Here is a tiny trained network, its code and every weight. The questions are about switching its units off for an input and a class, where a switched-off unit gives its printed mean instead of its output.

import numpy as np


def w(rows, s, z=0):
    codes = np.array(rows[::2]) - 128.0
    scale = np.full(codes.shape[1], s)
    scale[-1] = z or s
    return codes * scale


def f(y):
    return y / 2 * (1 + np.tanh(0.7978845608 * (y + 0.044715 * y**3)))


def log_softmax(a):
    a = a - a.max(-1, keepdims=True)
    return a - np.log(np.exp(a).sum(-1, keepdims=True))


def net(x, mask):
    res = np.array(x, float).reshape(1, 6) / 4 @ E
    y = f(res @ A[0][:, :-1].T + A[0][:, -1])
    res = res + np.where(mask, y, B[0][:, -1]) @ B[0][:, :-1]
    return log_softmax(res[-1] @ U[:, :-1].T + U[:, -1])


A, B = {}, {}
E = w([
[222,179,116,120,97,88,81,154],'x0',
[146,112,147,159,149,123,126,124],'x1',
[112,125,135,135,123,123,128,155],'x2',
[164,56,134,37,143,160,95,167],'x3',
[124,113,152,155,129,120,130,158],'x4',
[124,64,60,203,7,158,85,133],'x5',
],0.014)
A[0] = w([
[49,91,179,112,145,166,209,88,153],'neuron 0',
[157,83,172,62,165,152,115,173,26],'neuron 1',
[179,157,168,100,159,111,181,146,63],'neuron 2',
[134,222,172,98,191,138,137,164,49],'neuron 3',
[130,170,159,85,199,107,193,146,64],'neuron 4',
[92,240,197,169,111,76,170,94,23],'neuron 5',
[135,81,144,53,176,164,33,176,4],'neuron 6',
[74,104,119,107,162,136,150,83,153],'neuron 7',
[190,195,139,89,114,2,66,147,105],'neuron 8',
[138,100,131,131,134,39,104,121,73],'neuron 9',
],0.011,0.0023)
B[0] = w([
[158,86,159,58,163,111,153,199,225],'neuron 0',
[88,203,146,110,110,172,152,99,200],'neuron 1',
[112,123,88,145,151,112,86,141,203],'neuron 2',
[107,92,68,191,116,106,62,115,238],'neuron 3',
[191,75,74,200,84,148,56,140,245],'neuron 4',
[97,210,177,171,187,192,116,104,249],'neuron 5',
[61,162,164,103,114,252,123,95,211],'neuron 6',
[153,116,148,99,137,46,163,146,181],'neuron 7',
[193,68,179,63,182,69,222,160,232],'neuron 8',
[139,154,114,122,161,158,163,135,138],'neuron 9',
],0.011,0.014)
U = w([
[135,62,196,88,174,86,179,179,200],'0',
[115,57,88,199,60,145,5,128,172],'1',
[58,233,202,147,146,193,115,58,3],'2',
],0.011,0.0022)

Each question gives the input, the list of numbers given to net, and the class t.
The units are the neurons (one row each of A and B). Each row of codes is followed by its name. A weight is (code - 128) times the scale printed after its matrix; where a second scale follows, it is the last column's (A, B and U).
mask holds one flag per neuron, in row order. A switched-off neuron (its flag False) gives its mean, the last column of its row in B, instead of its output. The means were averaged over made-up inputs and are rounded, as every weight is.
A unit's drop is (log p(t) with every unit on - log p(t) with that unit switched off) / (log p(t) with every unit on - log p(t) with every unit switched off).
The circuit of an input: a set's keep is (log p(t) with only the set's units on - log p(t) with every unit switched off) / (log p(t) with every unit on - log p(t) with every unit switched off). Starting from all 10 units, units are removed one at a time, each time the one whose removal leaves the highest keep (on an exact tie, the one counted first), for as long as the keep stays at least 0.8.
units of the circuit, in order: the units of the circuit, biggest drop first
most important unit: the unit with the biggest drop
top k neurons: the k neurons with the biggest drops, biggest first
drop when u is switched off: that unit's drop, to one decimal
input [-6,-4,3,8,5,0], class 2: most important unit -> neuron 6
input [-5,-8,-3,6,-2,3], class 2: top 3 neurons -> [neuron 8; neuron 6; neuron 1]
input [3,-6,3,5,0,-4], class 2: top 3 neurons -> [neuron 6; neuron 1; neuron 0]
input [0,-4,-8,8,-1,-8], class 1: top 3 neurons -> [neuron 4; neuron 3; neuron 5]
input [-7,4,-7,-6,4,-7], class 0: top 2 neurons -> [neuron 0; neuron 7]
input [3,-7,6,6,0,5], class 2: units of the circuit, in order -> [neuron 4; neuron 6]
input [2,6,-5,0,-2,1], class 0: top 4 neurons -> [neuron 4; neuron 3; neuron 5; neuron 6]
input [3,-2,-8,4,0,1], class 2: top 2 neurons -> [neuron 0; neuron 6]
input [7,-3,8,-6,0,-4], class 0: top 2 neurons -> [neuron 8; neuron 6]
input [-1,1,5,-1,1,-2], class 1: units of the circuit, in order -> [neuron 8; neuron 6]
input [1,-4,-7,1,4,-2], class 1: units of the circuit, in order -> [neuron 0; neuron 5]
input [-2,-1,4,8,1,-7], class 2: top 2 neurons -> [neuron 1; neuron 6]
input [4,4,1,7,-5,-8], class 1: top 4 neurons -> [neuron 4; neuron 3; neuron 5; neuron 2]
input [8,0,2,-4,1,6], class 0: most important unit -> neuron 8
input [3,-8,1,1,-6,-4], class 1: top 2 neurons -> [neuron 3; neuron 0]
input [6,5,1,-6,2,-6], class 0: top 4 neurons -> [neuron 8; neuron 6; neuron 1; neuron 9]
input [-6,-8,-5,-5,3,2], class 0: drop when neuron 6 is switched off -> 0.1
input [3,-5,-6,-6,2,-7], class 1: drop when neuron 3 is switched off -> 0.6
input [8,1,-1,4,-6,1], class 0: drop when neuron 3 is switched off -> 0.0
input [-1,4,8,-6,-3,-8], class 1: most important unit -> neuron 4
